[114 145 154 113 138  96 151  81 162 112 127  84  84 125 122  83 104 115
  96 137 161  97 174] : <8>
[124 152 118 108 162 180 149 121 144 144 115 104  93 146 173 151 141 143
 107 146 102 166 146] : <129>
[170 124 102 134  84 112  96 122  84  83 125  81 162 127 151 138 104  84
  81 180 134  81 180] : <11>
q: [108 162 180 149 121 144 144] : <129>
q: [ 84 112  96 122  84  83 125  81 162 127 151 138] : <11>

[120  87 153 159 123 132 136 111 147 132 145 117] -> <115>
[ 95 120 133 161  91 120  94 137  90 120 121 139] -> <107>
[111  89 153 159 131 138 119 134  90 119 191 127] -> <118>
[166 155  98  91 171 107 148 132 131 151 129 123] -> <167>
[120 159 153 159 123 159 136 111 147  74 176 117] -> <4>
[165 167 141 111 114 111 118  94 131 151 129 123] -> <119>
[165 167 141 111 114 158 118  94 163  90  99 115] -> <124>
again <115>:  : [132]
again <107>:  : [120]
again <119>:  : [111]
q: [120 159 153 159 123 159 136 111 147  74 176 117] : <4>
again <4>:  : [159]

[123 141 121 110 135 131 135 121 134 144 143 141 111 134 137 113 128 115
 131 115 134 117 136 126 124 131 125 122 145 129 111 113 116 135 124  67
 110 122 104  73 113 146  74 127 150 127  60 134 118 109 104 105 177 115
 145] = <181>
[135 135 146 122 122 107 116 127 117 123 129 131 122 116 127 118 138 119
 131 125 116 124 119 131 137 123 122 110 118 103 124 116 122 114 123 130
 128 127 142 139 124 103 133 127 103 127 122 136 107 119 144 131 116 109
 103] = <37>
[145 129 127 132 105 130 139 146 138 106 122 122 125 138 104 139 141 141
 140 119 135 144 104 144 139 138 107 119 120 128 139 123 115 138 108 131
 140 103 131 114 104 124 129 142 126 104 120 144 124 139 125 141 139 131
 120] = <152>
[175 159 174 126  72 125 139 169 141  96 114 125 113 141  76 127 183 134
 166  94 146 144  70 163 186 157  88  98  88  99 147  99  97 136  80 139
 168  78 186 154  77 110 164 155 110  80  91 173 106 145 165 163 125 127
 102] = <189>
[123 141 121 110 135 131 135 121 134 144 143 141 111 134 137 113 128 115
 131 115 134 117 136 126 124 131 125 122 145 129 111 113 116 135 124 141
 129 125 129 138 128 127 141 124 126 123 145 121 136 133 124 130 115 134
 128] = <36>
[157 152 174 127 100  83 106 136 108 109 125 131 124 106 114 117 164 118
 141 127 106 129  93 144 159 123 111  87  97  74 135 109 120 101 112 134
 137 117 175 157 110  75 147 129  76 118 107 157  82 112 166 141 112  86
  74] = <98>
[140 133 127 136 126 118 131 134 129 121 133 130 133 129 130 137 134 137
 133 137 123 139 124 138 130 128 125 123 133 124 136 132 130 129 129 133
 129 127 130 122 126 116 128 133 119 128 135 138 123 129 126 135 137 121
 117] = <87>
[131  71 120 189  91 134 112 144 115  74  69  76 183 115  82 184 108 177
 107 157 116 167  91 126 123 118 122 151  71 148 184 177 157 114 127  73
 117 121  99  76 111 147  75 134 151 126  65 136 125 117 113 111 179 124
 148] = <88>
[109 116 112 128 159 109 103 107 102 127 119 112 139 102 155 120 111 114
 102 154  99 109 157 104 105  98 161 146 130 122 117 143 109 104 161 111
  99 160 115 114 161 129 108 105 119 129 135 107 112 101 109 103 117 106
 127] = <209>
[119 121 131 124 125 128 125 119 126 135 129 133 125 125 127 123 119 123
 124 122 128 124 126 123 123 127 123 121 126 126 123 124 124 125 124 126
 126 128 121 133 126 124 124 124 123 128 124 122 130 126 135 124 124 128
 127] = <206>
[129 107 126 147 105 126 120 133 122 105 105 109 144 122 104 146 121 144
 120 132 123 141 105 128 127 147 116 127 102 130 147 139 132 121 118 108
 124 117 119 111 113 128 110 129 129 119 100 132 124 123 124 122 144 123
 129] = <89>
q: [123 141 121 110 135 131 135 121 134 144 143 141 111 134 137 113 128 115
 131 115 134 117 136 126 124 131 125 122 145 129 111 113 116 135 124  67
 110 122 104  73 113 146  74 127 150 127  60 134 118 109 104 105 177 115
 145] : <181>
q: [127 106 129  93 144] : <98>
q: [129 119] : <89>

[129 148  90 134 115 133 174  99 122 149 101  96 146]  <192>
[120 146 134 144 106 124  95 125 100 118 131 130 135]  <182>
[135 154 146 119 133 141 110 119 110 131 121 168 121]  <187>
[124 111 125 149 111 102 116 126 136 119 117 100  84]  <193>
[120 130  68 135 131 139 176 111 113 128 124 102 121]  <180>
[113 117 131 129 145 126 116 144 125 116 155 148 123]  <136>
[131 129 145 126 116 145 125 116 155 121 145  98 126]  <121>
[178  99  85 131 198 155 145 165 129 132 180 166 138]  <84>
[128 113 140 134 150 136 125 134 139 133 119 146 117]  <38>
[128 128 130 125 144 118  95 106 100 131 124 135 134]  <131>
again <131>:  : [128]
q: [134 144 106 124  95 125 100 118 131 130 135] : <182>
q: [131 129 145 126 116 144 125 116 155] : <136>

